Below are the code and all the weights of a small trained network. Each question names an input and a class and asks about switching units off, where a switched-off unit gives its printed mean instead of its output.

import numpy as np


def w(rows, s, z=0):
    codes = np.array(rows[::2]) - 128.0
    scale = np.full(codes.shape[1], s)
    scale[-1] = z or s
    return codes * scale


def norm(h):
    return h / np.sqrt((h * h).mean(-1, keepdims=True) + 1e-5)


def f(y):
    return y / 2 * (1 + np.tanh(0.7978845608 * (y + 0.044715 * y**3)))


def log_softmax(a):
    a = a - a.max(-1, keepdims=True)
    return a - np.log(np.exp(a).sum(-1, keepdims=True))


def net(x, mask):
    res = np.array(x, float).reshape(1, 8) / 4 @ E
    u = 0
    for l in range(2):
        y = f(norm(res) @ A[l][:, :-1].T + A[l][:, -1])
        res = res + np.where(mask[u : u + 5], y, B[l][:, -1]) @ B[l][:, :-1]
        u += 5
    return log_softmax(norm(res)[-1] @ U[:, :-1].T + U[:, -1])


A, B = {}, {}
E = w([
[229,76,79,105,112,195],'x0',
[79,165,156,66,122,97],'x1',
[41,51,125,148,78,69],'x2',
[157,214,201,255,103,119],'x3',
[230,138,207,116,32,114],'x4',
[161,39,81,106,189,134],'x5',
[98,201,78,116,93,50],'x6',
[196,119,117,142,239,31],'x7',
],0.0066)
A[0] = w([
[103,73,253,115,208,80,3],'L0N0',
[182,157,176,196,137,86,82],'L0N1',
[152,64,136,206,145,98,81],'L0N2',
[129,196,83,185,254,144,18],'L0N3',
[137,51,139,245,127,104,41],'L0N4',
],0.0087,0.0051)
B[0] = w([
[64,79,255,166,194,112,162],'L0N0',
[34,97,78,85,133,184,252],'L0N1',
[154,129,140,208,119,74,179],'L0N2',
[120,247,99,156,211,148,214],'L0N3',
[120,105,35,212,44,103,183],'L0N4',
],0.0095,0.0023)
A[1] = w([
[91,78,77,103,168,117,67],'L1N0',
[107,160,141,79,117,7,2],'L1N1',
[121,187,192,153,48,176,12],'L1N2',
[40,133,129,166,151,91,105],'L1N3',
[115,157,126,79,112,32,23],'L1N4',
],0.013,0.0057)
B[1] = w([
[61,157,148,144,53,200,190],'L1N0',
[134,149,108,92,101,8,194],'L1N1',
[140,208,201,149,35,175,241],'L1N2',
[202,99,146,99,149,137,255],'L1N3',
[82,132,139,109,140,72,172],'L1N4',
],0.012,0.004)
U = w([
[91,60,204,142,163,124,66],'0',
[129,200,196,144,30,176,238],'1',
[250,63,120,63,127,176,60],'2',
[154,109,157,135,181,113,3],'3',
[78,138,130,63,111,4,130],'4',
[143,67,75,238,87,104,58],'5',
[34,64,78,67,99,210,202],'6',
[134,209,78,148,211,152,218],'7',
],0.021,0.0028)

Each question gives the input, the list of numbers given to net, and the class t.
The units are the neurons (one row each of A and B). Each row of codes is followed by its name. A weight is (code - 128) times the scale printed after its matrix; where a second scale follows, it is the last column's (A, B and U).
mask holds one flag per neuron, layer by layer. A switched-off neuron (its flag False) gives its mean, the last column of its row in B, instead of its output. The means were averaged over made-up inputs and are rounded, as every weight is.
A unit's drop is (log p(t) with every unit on - log p(t) with that unit switched off) / (log p(t) with every unit on - log p(t) with every unit switched off).
The circuit of an input: a set's keep is (log p(t) with only the set's units on - log p(t) with every unit switched off) / (log p(t) with every unit on - log p(t) with every unit switched off). Starting from all 10 units, units are removed one at a time, each time the one whose removal leaves the highest keep (on an exact tie, the one counted first), for as long as the keep stays at least 0.8.
units of the circuit, in order: the units of the circuit, biggest drop first
most important unit: the unit with the biggest drop
top k neurons: the k neurons with the biggest drops, biggest first
k most important neurons of layer l: the k neurons of layer l with the biggest drops, biggest first
drop when u is switched off: that unit's drop, to one decimal
input [-8,3,-6,8,0,4,-5,2], class 7: units of the circuit, in order -> (L0N3)
input [4,-2,-5,6,0,-4,-7,3], class 7: units of the circuit, in order -> (L0N3 L1N0 L0N1)
input [0,-2,3,-7,8,-2,-1,-2], class 2: units of the circuit, in order -> (L1N0 L1N2)
input [5,4,-4,0,-6,-5,5,-3], class 7: units of the circuit, in order -> (L1N0 L1N2)
input [2,0,7,7,-3,-5,2,8], class 5: 2 most important neurons of layer 0 -> (L0N4 L0N1)
input [7,1,5,0,-1,4,-8,7], class 5: 2 most important neurons of layer 0 -> (L0N4 L0N2)
input [-6,-7,-6,2,2,-8,4,4], class 7: units of the circuit, in order -> (L0N3 L1N0)
input [2,2,7,4,-7,4,3,0], class 5: units of the circuit, in order -> (L0N4 L1N3)
input [-8,2,6,4,2,-3,8,-5], class 4: 3 most important neurons of layer 1 -> (L1N1 L1N4 L1N0)
input [2,-4,4,3,-5,7,-3,-6], class 5: top 3 neurons -> (L0N4 L0N1 L0N2)
input [8,-8,8,-3,5,0,2,5], class 5: top 3 neurons -> (L0N4 L1N3 L0N2)
input [-2,-1,-3,0,0,5,-4,1], class 7: top 2 neurons -> (L0N3 L1N3)
input [7,-7,-8,8,2,-6,2,8], class 7: 2 most important neurons of layer 0 -> (L0N1 L0N3)
input [5,-2,8,-4,4,3,2,6], class 5: most important unit -> L1N3
input [-6,4,-5,1,-2,6,-5,-6], class 0: 2 most important neurons of layer 0 -> (L0N1 L0N0)
input [-1,0,-2,1,-1,8,-7,1], class 0: top 2 neurons -> (L0N0 L1N3)
input [-2,-1,7,-8,8,-1,-8,8], class 0: drop when L0N0 is switched off -> 0.6
input [0,-3,5,-3,4,-1,-2,5], class 5: drop when L0N4 is switched off -> 0.5
input [5,3,1,-5,0,7,6,5], class 6: drop when L1N3 is switched off -> 0.1
input [6,6,-3,6,-6,-8,6,3], class 7: most important neuron of layer 0 -> (L0N3)
